K_94: [ 2.50  0.86 -0.93  0.67  6.66  0.35 -1.63 -5.60 -4.63 -1.82 -1.90  4.89
  1.07  1.40 -3.49 -6.30 -2.43  2.10  0.17  3.92  1.45 -2.33]
K_837: [ 4.91  2.75 -0.46  2.36  3.45  0.72 -1.04 -4.39 -3.37 -1.70 -1.28  2.66
  3.54  1.45 -3.14 -5.52 -1.13  3.94  0.70  3.93 -1.31 -1.33]
K_296: [ 4.28 -1.15  4.07 -4.76  0.07  1.59 -1.39  1.48 -0.80 -1.69 -1.61  1.55
  1.80  4.63 -1.14 -1.97 -2.18  0.88  2.82  1.79  0.91 -1.55]
K_114: [-3.50 -4.02 -3.62 -2.41 -2.49  1.01  5.65 -0.99 -0.14  5.18  6.01 -0.12
 -3.67 -1.29 -0.63 -0.26  6.65 -3.44 -1.86 -1.70  3.94  6.45]
K_176: [-0.05 -0.40  4.86 -0.49 -0.88 -2.43 -5.59  4.43  3.80 -3.90 -4.79  0.57
 -0.37 -0.40  2.99  3.77 -6.09 -0.86  0.54 -0.45 -0.54 -5.47]
K_958: [ 2.15  1.32 -1.33  2.09  2.26  1.47  1.07 -8.42 -5.61  0.88  1.10  3.78
  1.90 -5.21 -2.68 -3.68  0.96  2.45  1.04  3.21  2.28  1.09]
K_692: [ 2.18  0.31 -1.41 -2.80 -0.37  2.58  4.82  0.86 -1.21  2.71  4.55 -2.89
  0.37  5.55 -1.44 -1.87  5.97  0.23  0.43 -1.16 -2.77  5.27]
K_121: [-3.98 -2.00  6.65 -1.69 -0.09 -2.57 -2.65  4.56  3.58 -2.35 -2.82  1.08
 -3.19  5.43 -0.06 -0.15 -3.50 -2.34 -3.46 -0.40  1.10 -3.42]
K_848: [ 4.28 -3.03  4.07 -4.76  0.07  1.59 -1.39  1.48 -0.80 -1.69  1.79  1.55
  1.40  4.63 -1.14 -1.97 -2.18 -2.10  2.82  1.79  0.91 -1.55]
asked: [ 2.18  0.31 -1.41 -2.80 -0.37  2.58  4.82  0.86 -1.21  2.71  4.55 -2.89
  0.37  5.55 -1.44 -1.87  5.97  0.23  0.43 -1.16 -2.77  5.27]
K_692
both K_837 K_94: 
[1.45]
loc: [2.18]
K_692, 1

K_823: [-4.66  5.80  6.22  7.13 -4.49  5.37]
K_786: [-2.92  6.46  5.37  8.61 -6.01  1.21]
K_845: [-5.63 -3.42 -3.51 -6.85  4.93  5.38]
both K_786 K_823: 
[5.37]
shift +1: [6.46]
[6.47]
shift +1: [5.80]
[5.81]

K_117: [-3.91 -3.16 -2.75  3.41  2.83 -4.05]
K_245: [-1.83  6.50  6.65 -2.34 -2.15  8.53]
K_996: [-1.63 -5.80 -5.67 -3.19 -4.06  3.27]
loc: [-4.05]
K_117, 6
shift +1: [ 6.50  6.65 -2.34 -2.15]
[ 6.51  6.66 -2.33 -2.14]
shift -1: [-5.80 -5.67 -3.19 -4.06]
[-5.81 -5.68 -3.20 -4.07]

